Below is a small trained network, with its code and all its weights. Each question gives an input and a class and asks what happens when units are switched off, that is, made to give their printed mean instead of their output.

import numpy as np


def w(rows, s, z=0):
    codes = np.array(rows[::2]) - 128.0
    scale = np.full(codes.shape[1], s)
    scale[-1] = z or s
    return codes * scale


def norm(h):
    return h / np.sqrt((h * h).mean(-1, keepdims=True) + 1e-5)


def f(y):
    return y / 2 * (1 + np.tanh(0.7978845608 * (y + 0.044715 * y**3)))


def log_softmax(a):
    a = a - a.max(-1, keepdims=True)
    return a - np.log(np.exp(a).sum(-1, keepdims=True))


def net(x, mask):
    res = np.array(x, float).reshape(1, 7) / 4 @ E
    u = 0
    for l in range(2):
        y = f(norm(res) @ A[l][:, :-1].T + A[l][:, -1])
        res = res + np.where(mask[u : u + 8], y, B[l][:, -1]) @ B[l][:, :-1]
        u += 8
    return log_softmax(norm(res)[-1] @ U[:, :-1].T + U[:, -1])


A, B = {}, {}
E = w([
[114,149,250,81,137,118,212],'x0',
[130,138,166,113,85,168,63],'x1',
[165,117,183,61,159,184,107],'x2',
[132,71,186,134,110,94,182],'x3',
[113,84,200,177,172,72,134],'x4',
[194,123,139,167,133,165,104],'x5',
[186,161,83,101,56,59,125],'x6',
],0.0012)
A[0] = w([
[102,96,145,121,144,123,134,68],'0.n1',
[91,153,3,152,141,90,148,7],'0.n2',
[112,166,137,136,129,62,165,94],'0.n3',
[112,116,139,112,118,35,214,148],'0.n4',
[157,212,156,67,87,153,160,59],'0.n5',
[154,93,224,92,109,165,125,116],'0.n6',
[47,60,167,77,186,150,153,47],'0.n7',
[65,137,111,132,162,181,58,176],'0.n8',
],0.0042,0.0016)
B[0] = w([
[135,170,119,150,134,155,150,108],'0.n1',
[254,88,148,146,166,179,134,209],'0.n2',
[109,90,142,163,122,108,83,144],'0.n3',
[122,101,105,142,40,105,38,249],'0.n4',
[101,173,93,74,81,118,142,166],'0.n5',
[194,111,65,157,187,74,72,249],'0.n6',
[75,184,154,178,158,170,200,190],'0.n7',
[150,28,106,77,96,154,116,254],'0.n8',
],0.0031,0.0013)
A[1] = w([
[147,101,77,109,108,159,35,122],'1.n1',
[208,148,110,95,193,206,177,87],'1.n2',
[95,246,187,39,119,107,150,5],'1.n3',
[177,175,208,97,173,88,90,96],'1.n4',
[86,204,226,167,209,135,184,34],'1.n5',
[212,121,75,89,108,84,123,91],'1.n6',
[161,101,184,206,253,99,128,64],'1.n7',
[156,161,154,178,92,100,124,141],'1.n8',
],0.0038,0.0015)
B[1] = w([
[212,82,121,71,104,8,44,255],'1.n1',
[72,133,143,255,146,20,175,202],'1.n2',
[192,241,26,173,91,96,248,122],'1.n3',
[95,26,34,229,153,160,123,151],'1.n4',
[236,28,65,111,192,164,35,153],'1.n5',
[181,86,98,80,183,236,52,217],'1.n6',
[41,254,163,14,204,122,68,211],'1.n7',
[51,72,127,113,116,103,104,154],'1.n8',
],0.0024,0.0018)
U = w([
[142,235,95,68,62,142,207,136],'0',
[189,138,90,192,181,149,205,97],'1',
[151,166,197,130,98,167,156,2],'2',
[88,122,183,132,254,144,86,162],'3',
[236,68,82,93,77,119,38,173],'4',
[70,114,154,134,125,206,197,94],'5',
[60,111,184,180,50,42,120,143],'6',
],0.0089,0.0073)

Each question gives the input, the list of numbers given to net, and the class t.
The units are the neurons (one row each of A and B). Each row of codes is followed by its name. A weight is (code - 128) times the scale printed after its matrix; where a second scale follows, it is the last column's (A, B and U).
mask holds one flag per neuron, layer by layer. A switched-off neuron (its flag False) gives its mean, the last column of its row in B, instead of its output. The means were averaged over made-up inputs and are rounded, as every weight is.
A unit's drop is (log p(t) with every unit on - log p(t) with that unit switched off) / (log p(t) with every unit on - log p(t) with every unit switched off).
The circuit of an input: a set's keep is (log p(t) with only the set's units on - log p(t) with every unit switched off) / (log p(t) with every unit on - log p(t) with every unit switched off). Starting from the 12 units with the biggest drops (on a tie, the unit counted first), units are removed one at a time, each time the one whose removal leaves the highest keep (on an exact tie, the one counted first), for as long as the keep stays at least 0.8.
circuit, biggest first: the units of the circuit, biggest drop first
most important unit: the unit with the biggest drop
top k neurons: the k neurons with the biggest drops, biggest first
top k neurons in layer l: the k neurons of layer l with the biggest drops, biggest first
drop of u: that unit's drop, to one decimal
input [2,-6,-3,-5,-6,5,-3], class 1: circuit, biggest first	[1.n2, 0.n2]
input [7,7,-3,-8,-6,8,-1], class 0: circuit, biggest first	[0.n5, 1.n3]
input [7,6,0,2,2,8,1], class 3: top 2 neurons in layer 1	[1.n7, 1.n1]
input [-4,2,-7,-8,0,-5,-8], class 4: top 3 neurons	[0.n8, 1.n1, 0.n7]
input [-3,-4,0,4,6,8,-2], class 3: circuit, biggest first	[1.n7]
input [-4,-8,6,1,7,-7,2], class 6: top 3 neurons	[0.n4, 1.n6, 0.n6]
input [-2,-6,-5,-2,3,5,1], class 3: circuit, biggest first	[1.n7, 0.n8, 0.n5]
input [3,4,0,-4,-8,-2,-2], class 0: top 2 neurons in layer 1	[1.n3, 1.n5]
input [-7,-5,7,4,3,6,-1], class 3: top 2 neurons	[0.n4, 1.n7]
input [1,-6,7,-7,1,-6,-1], class 5: circuit, biggest first	[1.n1, 0.n7]
input [-2,-2,-7,1,-8,3,-4], class 1: top 2 neurons in layer 1	[1.n2, 1.n5]
input [-2,-2,-5,1,5,7,2], class 6: circuit, biggest first	[0.n6, 1.n5]
input [1,0,4,5,-7,-3,-3], class 1: top 3 neurons in layer 0	[0.n7, 0.n6, 0.n4]
input [2,-3,0,7,-8,8,-7], class 3: top 3 neurons in layer 1	[1.n7, 1.n5, 1.n3]
input [5,-7,7,-3,2,-3,4], class 0: top 3 neurons in layer 1	[1.n3, 1.n2, 1.n1]
input [0,3,0,-1,-7,-6,-7], class 5: most important unit	0.n8
input [-5,0,8,6,2,-2,1], class 3: drop of 1.n7	0.1
input [0,3,-4,-5,-2,-7,-6], class 5: drop of 1.n4	0.0
input [0,-3,2,8,2,4,-2], class 3: drop of 1.n7	0.3
input [-3,6,7,3,8,7,1], class 3: top neuron in layer 0	[0.n4]
